Below is a small trained network, with its code and all its weights. Each question gives an input and a class and asks what happens when units are switched off, that is, made to give their printed mean instead of their output.

import numpy as np


def w(rows, s, z=0):
    codes = np.array(rows[::2]) - 128.0
    scale = np.full(codes.shape[1], s)
    scale[-1] = z or s
    return codes * scale


def f(y):
    return np.maximum(y, 0)


def log_softmax(a):
    a = a - a.max(-1, keepdims=True)
    return a - np.log(np.exp(a).sum(-1, keepdims=True))


def net(x, mask):
    res = np.array(x, float).reshape(1, 3) / 4 @ E
    y = f(res @ A[0][:, :-1].T + A[0][:, -1])
    res = res + np.where(mask, y, B[0][:, -1]) @ B[0][:, :-1]
    return log_softmax(res[-1] @ U[:, :-1].T + U[:, -1])


A, B = {}, {}
E = w([
[12,27,235,175],'x0',
[82,201,231,1],'x1',
[246,22,139,45],'x2',
],0.0087)
A[0] = w([
[105,110,135,125,159],'N1',
[151,39,122,86,29],'N2',
[157,69,113,98,50],'N3',
[62,152,105,157,27],'N4',
[61,87,155,119,55],'N5',
[147,158,74,113,103],'N6',
[158,61,106,106,66],'N7',
[176,168,105,130,120],'N8',
[145,141,101,134,122],'N9',
[81,75,163,170,69],'N10',
[137,217,212,64,75],'N11',
[135,158,117,95,117],'N12',
[177,84,87,250,125],'N13',
[173,182,122,138,71],'N14',
[132,170,146,83,219],'N15',
[138,160,71,98,97],'N16',
[146,172,62,112,97],'N17',
[166,71,131,87,134],'N18',
[144,134,181,51,139],'N19',
[97,124,194,102,131],'N20',
[65,63,170,158,85],'N21',
[139,189,72,113,139],'N22',
[120,98,111,153,230],'N23',
[175,77,166,85,11],'N24',
[100,215,163,126,131],'N25',
[125,165,29,87,90],'N26',
[160,173,85,86,78],'N27',
[149,176,72,112,101],'N28',
[91,163,93,200,36],'N29',
[93,59,174,138,193],'N30',
[79,202,100,204,89],'N31',
[193,96,134,102,37],'N32',
[140,91,133,60,125],'N33',
[107,170,168,46,101],'N34',
[76,60,138,159,86],'N35',
[130,186,151,195,69],'N36',
[102,176,125,182,37],'N37',
[88,68,130,146,118],'N38',
[74,171,142,124,76],'N39',
[103,101,164,134,73],'N40',
[154,104,84,173,137],'N41',
[79,184,72,151,2],'N42',
[111,98,161,158,86],'N43',
[145,77,59,199,84],'N44',
[150,153,82,89,58],'N45',
],0.018,0.0037)
B[0] = w([
[147,112,118,115,159],'N1',
[191,165,182,162,208],'N2',
[169,170,194,169,187],'N3',
[179,174,173,151,182],'N4',
[143,101,128,83,196],'N5',
[120,78,143,92,174],'N6',
[155,190,203,165,193],'N7',
[126,67,141,103,176],'N8',
[107,105,126,95,155],'N9',
[150,61,136,97,209],'N10',
[29,155,46,150,214],'N11',
[118,102,116,103,156],'N12',
[24,167,4,146,250],'N13',
[127,98,154,93,166],'N14',
[92,117,70,135,181],'N15',
[141,75,151,68,172],'N16',
[137,68,143,87,185],'N17',
[164,159,162,183,204],'N18',
[98,161,96,196,199],'N19',
[102,126,65,92,195],'N20',
[131,63,131,86,227],'N21',
[143,81,128,76,189],'N22',
[129,115,103,143,179],'N23',
[151,171,167,165,197],'N24',
[162,195,141,188,196],'N25',
[166,79,139,91,190],'N26',
[147,83,137,92,181],'N27',
[130,64,150,84,183],'N28',
[160,188,174,157,195],'N29',
[144,71,122,106,227],'N30',
[165,161,179,185,221],'N31',
[152,158,189,154,188],'N32',
[123,171,148,174,187],'N33',
[43,162,53,149,200],'N34',
[148,67,135,88,208],'N35',
[169,165,176,146,176],'N36',
[174,153,181,155,180],'N37',
[138,69,137,77,194],'N38',
[139,171,150,162,179],'N39',
[149,82,122,77,174],'N40',
[84,144,94,132,194],'N41',
[163,153,164,146,185],'N42',
[156,68,140,66,176],'N43',
[12,196,16,189,224],'N44',
[147,110,138,95,168],'N45',
],0.011,0.017)
U = w([
[86,138,50,133,255],'0',
[142,47,181,22,53],'1',
[156,164,250,176,46],'2',
],0.016,0.0046)

Each question gives the input, the list of numbers given to net, and the class t.
The units are the neurons (one row each of A and B). Each row of codes is followed by its name. A weight is (code - 128) times the scale printed after its matrix; where a second scale follows, it is the last column's (A, B and U).
mask holds one flag per neuron, in row order. A switched-off neuron (its flag False) gives its mean, the last column of its row in B, instead of its output. The means were averaged over made-up inputs and are rounded, as every weight is.
A unit's drop is (log p(t) with every unit on - log p(t) with that unit switched off) / (log p(t) with every unit on - log p(t) with every unit switched off).
The circuit of an input: a set's keep is (log p(t) with only the set's units on - log p(t) with every unit switched off) / (log p(t) with every unit on - log p(t) with every unit switched off). Starting from the 12 units with the biggest drops (on a tie, the unit counted first), units are removed one at a time, each time the one whose removal leaves the highest keep (on an exact tie, the one counted first), for as long as the keep stays at least 0.8.
units of the circuit, in order: the units of the circuit, biggest drop first
top k neurons: the k neurons with the biggest drops, biggest first
drop when u is switched off: that unit's drop, to one decimal
input [-2,5,5], class 0: units of the circuit, in order -> [N11]
input [3,4,-4], class 0: top 2 neurons -> [N11, N20]
input [6,-5,-2], class 1: top 3 neurons -> [N35, N10, N21]
input [3,-8,8], class 0: top 3 neurons -> [N13, N44, N41]
input [5,4,0], class 1: top 2 neurons -> [N13, N44]
input [8,8,-4], class 0: top 2 neurons -> [N11, N34]
input [0,8,-7], class 0: top 2 neurons -> [N11, N34]
input [-5,8,8], class 0: top 3 neurons -> [N11, N34, N15]
input [6,6,-6], class 0: top 4 neurons -> [N11, N34, N20, N25]
input [0,-2,3], class 2: top 3 neurons -> [N11, N34, N20]
input [8,-8,7], class 0: top 2 neurons -> [N13, N44]
input [-1,6,7], class 2: top 4 neurons -> [N13, N44, N24, N32]
input [-5,2,-8], class 2: drop when N11 is switched off -> 0.0
input [-3,2,4], class 2: drop when N13 is switched off -> 0.1
input [4,-3,-1], class 1: drop when N11 is switched off -> 0.2
